V:  250 -360 -551 -557  152  152  306 -507 -391  219 -460 -607 -380 -561  217
X: -183  567  401  333 -300 -261 -402  519  392 -309  531  466  602  458 -396
B:   65 -395 -422 -333  348  226  425 -484 -279  463 -433 -399 -376 -371  385
Z:   65 -395 -422 -333  348  226  425 -484 -279  463 -433 -378 -376 -371  385
C:  227 -631 -491 -296  534  141  413 -400 -441  421 -439 -378 -518 -331  406
H: -300 -261 -402  517 -102 -138 -228 -170 -107 -216  -68 -107 -180 -124 -204
G:  133  392  344  228 -206 -287 -370  295  262 -327  294  274  378  282 -411
W: -557  -86   -3  135  181  815  597   82   38  541   34   35  -28   43  545
Table of tags by key:
-205 -> J233
-206 -> J961
348 -> J87
-411 -> J245
-207 -> J627
228 -> J919
-300 -> J825
join G 5:  -> J961
which: -300 -261 -402  519 -> X

ruga: -189  -75   71 -124  -94 -357 -427  -42   46 -146  -48 -314 -239  111   92   91  292  389 -194   28 -212  636  155  -15  -71  259  217   30 -324  263 -396  179 -132 -184 -452   75 -248 -130  215 -322  118  -23  269 -161  322  269  154
Keba: -438  -25   85 -159  -48 -328 -266  133  100  106  297  406 -222   21  -74  294   52   32 -279   60  146  510   37   19   71   97  -72   89 -209  402 -527  223 -280 -160 -554  203 -175   -2  -68 -126  162  320  226 -119  347  334  -16
biv: -522   80  -96   35  162 -549 -236  -51  -53    2   25 -127 -268   19   -5  272   56  110 -256   73  134  567  141   47   50  113   67   95 -224  411 -597  285 -316 -174 -607  207 -182   35  -49 -143  136  274  289 -146  379  342   39
dof: -552  164 -172   40  174 -556 -220  -88  -44    4   27  -61 -242   18  -94  298   50   24 -275   71  148  512   75   16   71   87  -54   93 -209  409 -555  229 -294 -160 -595  206 -175   23  -68 -127  153  337  239 -132  355  355  -14
meti: -192  -85   44 -125  -96 -467 -449  -40   92 -162  -19 -350 -227  113  180  182  306  469 -273   13 -215  700   93   57  -58  344  169   52 -348  277 -413  251 -199 -206 -608  208 -212   57  -18 -164  160  270  299 -166  468  347   45
Kovap: -337  -26   -3 -113  -72 -507 -449  -35   40 -162  -25 -391 -204  125  107  213  305  379 -311   13 -201  707   98   22   -2  306  119   43 -345  293 -420  224 -192 -225 -551   78 -232 -201  219 -290  124  101  299 -177  332  262  148
refit: -169  -99   70 -124  -97 -361 -438  -25   85 -159  -48 -328 -266  132  100  106  297  406 -218   23 -213  624  132   -6  -72  290  203   38 -339  264 -401  197 -157 -208 -452   75 -248 -130  222 -322  124   -7  273 -171  342  261  157
Romu: -229  -89   60 -119  -96 -367 -436   -4   63 -153  -48 -310 -286  120   85  118  282  375 -210   31 -207  632  173   -4  -73  260  216   47 -339  265 -449  212 -190 -223 -458   77 -246  -90  219 -322  114   29  281 -180  353  279  161
Tuges: -494   57 -137   39  159 -538 -224   -6   61  -12   27  -67 -314   35  -22  306   52   67 -274   56  145  508   49   70   55  128  -20  125 -219  423 -590  381 -388 -165 -596  208 -175   93  -53 -126  169  356  272 -158  473  316    5
bebuk: -192  -85   44 -125  -96 -467 -449  -40   92 -162  -19 -350 -227  113  180  182  306  469 -273   13 -215  700   93   57  -58  344  169   52 -348  277 -413  251 -199 -201 -453   80 -249 -176  228 -298  152   44  304 -158  353  219  166
nuvud: -541   90 -106   33  167 -564 -246  -63  -25   -1    7 -167 -293   44  -42  273   64  108 -286   75  133  669  129    6   61  131   52   89 -226  416 -615  246 -298 -212 -610  203 -208   -5  -60 -204  150  272  287 -168  395  405   30
ninid: -289  -65   17 -119  -92 -487 -449  -12   80 -163  -37 -375 -262  133  127  202  305  418 -298   15 -207  706  106   34  -61  330  147   55 -348  321 -451  262 -219 -225 -531   81 -246 -154  226 -305  132   92  312 -187  368  260  164
which:   27  -67 -314 -> Tuges
which: -169  -99   70 -124  -97 -361 -438  -25   85 -159  -48 -328 -266  132  100  106  297  406 -218   23 -213  624  132   -6  -72  290  203   38 -339  264 -401  197 -157 -208 -452   75 -248 -130  222 -322  124   -7  273 -171  342  261  157 -> refit
tags:
16 -> J108
260 -> J190
14 -> J762
28 -> J408
13 -> J379
60 -> J730
15 -> J757
join ninid 20:  -> J757
which: -438  -25   85 -159  -48 -328 -266  132  100  106  297  406 -> refit
which: -438  -25   85 -159  -48 -328 -266  133  100  106  297  406 -222   21  -74  294   52   32 -279   60  146  510   37   19   71   97  -72   89 -209  402 -527  223 -280 -160 -554  203 -175   -2  -68 -126  162  320  226 -119  347  334  -16 -> Keba

